Below are the code and all the weights of a small trained network. Each question names an input and a target symbol and asks about switching units off, where a switched-off unit gives its printed mean instead of its output.

import numpy as np


def w(rows, s, z=0):
    codes = np.array(rows[::2]) - 128.0
    scale = np.full(codes.shape[1], s)
    scale[-1] = z or s
    return codes * scale


def f(y):
    return y / 2 * (1 + np.tanh(0.7978845608 * (y + 0.044715 * y**3)))


def softmax(a):
    e = np.exp(a - a.max(-1, keepdims=True))
    return e / e.sum(-1, keepdims=True)


def log_softmax(a):
    a = a - a.max(-1, keepdims=True)
    return a - np.log(np.exp(a).sum(-1, keepdims=True))


def net(x, mask):
    ids = ['βδεξπστ'.index(c) for c in x.split()]
    T = len(ids)
    res = E[ids] + P[:T]
    r = res
    for j in range(3):
        rows = slice(2 * j, 2 * j + 2)
        q, k, v = (r @ M[0][rows].T for M in (Q, K, V))
        z = softmax(np.where(np.tri(T) > 0, q @ k.T / 2**0.5, -1e9)) @ v
        o = O[0][rows]
        res = res + np.where(mask[j], z, o[:, -1]) @ o[:, :-1]
    y = f(res @ A[0][:, :-1].T + A[0][:, -1])
    res = res + np.where(mask[3:19], y, B[0][:, -1]) @ B[0][:, :-1]
    return log_softmax(res[-1] @ U[:, :-1].T + U[:, -1])


Q, K, V, O, A, B = {}, {}, {}, {}, {}, {}
E = w([
[215,104,63,101,41,226],'β',
[136,156,50,184,117,64],'δ',
[128,137,80,188,119,89],'ε',
[25,254,243,206,129,200],'ξ',
[123,146,65,192,108,82],'π',
[92,30,192,128,201,95],'σ',
[114,145,61,195,102,84],'τ',
],0.012)
P = w([
[239,168,166,15,16,2],'0',
[81,99,96,194,95,170],'1',
[61,107,52,161,143,176],'2',
[76,113,58,160,157,174],'3',
[95,108,79,169,159,175],'4',
[112,99,103,175,148,168],'5',
[127,96,119,172,145,157],'6',
[137,91,130,173,143,159],'7',
[151,90,134,172,149,159],'8',
[156,93,144,169,147,146],'9',
[158,92,157,168,152,151],'10',
[167,100,158,168,158,140],'11',
[180,110,158,163,149,126],'12',
[184,129,162,159,152,113],'13',
],0.0076)
Q[0] = w([
[148,121,157,65,126,146],'H0',
[63,196,75,187,100,132],'H0',
[141,143,147,8,123,119],'H1',
[80,104,124,132,153,102],'H1',
[143,130,223,80,159,150],'H2',
[196,164,36,118,67,143],'H2',
],0.012)
K[0] = w([
[47,123,202,198,218,222],'H0',
[184,71,14,124,125,67],'H0',
[184,9,86,138,114,200],'H1',
[101,114,115,170,161,114],'H1',
[241,25,56,2,97,84],'H2',
[110,167,123,152,139,234],'H2',
],0.0086)
V[0] = w([
[107,46,140,141,195,88],'H0',
[88,113,165,191,187,205],'H0',
[195,85,46,98,95,163],'H1',
[137,174,161,126,119,2],'H1',
[180,188,88,101,81,141],'H2',
[122,186,224,123,107,165],'H2',
],0.0096)
O[0] = w([
[176,146,194,235,133,151,109],'H0',
[86,249,123,175,128,181,27],'H0',
[228,37,171,126,195,100,3],'H1',
[26,116,30,136,74,2,163],'H1',
[182,90,193,56,115,91,220],'H2',
[100,182,165,65,177,197,106],'H2',
],0.0077,0.0013)
A[0] = w([
[158,249,132,143,79,163,108],'N0',
[89,120,156,102,154,110,129],'N1',
[89,130,153,147,160,125,103],'N2',
[155,156,97,174,103,144,183],'N3',
[123,211,163,166,169,176,157],'N4',
[148,118,135,142,103,72,154],'N5',
[137,102,115,54,163,159,231],'N6',
[97,117,159,161,155,157,173],'N7',
[172,115,187,97,105,180,247],'N8',
[154,164,74,166,64,165,82],'N9',
[113,108,201,125,167,94,195],'N10',
[126,126,121,155,155,104,205],'N11',
[106,160,38,120,79,162,167],'N12',
[98,206,67,142,175,152,131],'N13',
[64,202,93,86,65,164,72],'N14',
[193,162,155,165,144,167,6],'N15',
],0.011,0.0025)
B[0] = w([
[107,8,3,171,195,132,199],'N0',
[68,95,62,75,101,66,151],'N1',
[132,129,78,146,140,129,172],'N2',
[103,73,144,87,120,126,175],'N3',
[125,157,246,52,55,130,254],'N4',
[186,138,173,145,156,174,198],'N5',
[81,185,103,104,84,56,187],'N6',
[159,184,95,177,199,164,208],'N7',
[128,177,51,188,180,119,220],'N8',
[46,22,73,98,105,108,175],'N9',
[97,62,71,112,72,16,205],'N10',
[165,136,143,160,117,143,178],'N11',
[147,121,206,98,19,52,209],'N12',
[175,30,188,129,148,182,220],'N13',
[208,196,86,202,193,146,217],'N14',
[110,209,170,73,81,94,184],'N15',
],0.0067,0.0069)
U = w([
[73,175,130,60,107,125,140],'β',
[85,63,151,77,64,122,145],'δ',
[187,189,205,137,93,132,213],'ε',
[119,129,2,188,188,140,144],'ξ',
[112,144,136,99,118,137,10],'π',
[191,88,152,142,196,181,162],'σ',
[112,137,142,99,117,139,3],'τ',
],0.0078,0.0029)

Each question gives the input, a string of symbols that net reads in full, and the target symbol t.
The units are the heads (2 rows each of Q, K, V and O) and the neurons (one row each of A and B). Each row of codes is followed by its name. A weight is (code - 128) times the scale printed after its matrix; where a second scale follows, it is the last column's (O, A, B and U).
mask holds one flag per unit, heads first, then neurons. A switched-off unit (its flag False) gives its mean, the last column of its rows in O or B, instead of its output. The means were averaged over made-up inputs and are rounded, as every weight is.
A unit's drop is (log p(t) with every unit on - log p(t) with that unit switched off) / (log p(t) with every unit on - log p(t) with every unit switched off).
The circuit of an input: a set's keep is (log p(t) with only the set's units on - log p(t) with every unit switched off) / (log p(t) with every unit on - log p(t) with every unit switched off). Starting from the 12 units with the biggest drops (on a tie, the unit counted first), units are removed one at a time, each time the one whose removal leaves the highest keep (on an exact tie, the one counted first), for as long as the keep stays at least 0.8.
units of the circuit, in order: the units of the circuit, biggest drop first
unit that matters most: the unit with the biggest drop
k most important neurons: the k neurons with the biggest drops, biggest first
drop of u: that unit's drop, to one decimal
input π σ σ δ τ ξ σ σ ε β σ ε ξ, target ξ: units of the circuit, in order => N0
input τ δ β σ δ π, target δ: units of the circuit, in order => N14, N8
input β σ ε σ β β ε β β, target ε: units of the circuit, in order => H1, N15, H0
input β δ β ε τ σ β σ ξ σ β β π, target β: units of the circuit, in order => H0, H2, N6
input π π σ σ σ σ ε σ σ π β, target δ: units of the circuit, in order => N9, N4, N3, H0
input σ β ε ε σ π σ ε β, target ξ: 4 most important neurons => N8, N4, N12, N9
input σ σ β β β σ σ σ ξ, target σ: 4 most important neurons => N0, N14, N4, N13
input π σ τ σ β ε ε ε σ β, target ξ: 2 most important neurons => N8, N0
input δ σ ξ, target δ: 3 most important neurons => N8, N7, N1
input σ ε π σ σ σ ξ, target σ: 2 most important neurons => N0, N4
input σ σ σ σ τ, target δ: 2 most important neurons => N12, N9
input β β ε β ξ ε β β δ σ π σ π σ, target β: units of the circuit, in order => H0, H2, N13, N1
input τ δ π ε, target δ: 3 most important neurons => N14, N7, N8
input ε σ σ π β, target δ: units of the circuit, in order => N9, N12
input σ ξ σ π ε π δ σ δ σ β σ δ, target σ: unit that matters most => H2
input σ σ σ ε σ π σ σ σ δ σ, target ε: 2 most important neurons => N4, N15
input σ π ε σ β π ξ β π, target σ: 3 most important neurons => N14, N13, N0
input σ ξ ε β σ σ β β δ δ β τ, target σ: 2 most important neurons => N13, N14
input β σ π β ξ δ σ ε ε σ β ε δ, target β: 2 most important neurons => N6, N0
input σ τ ε, target δ: unit that matters most => N14
input ε σ π, target δ: drop of N14 => 0.3
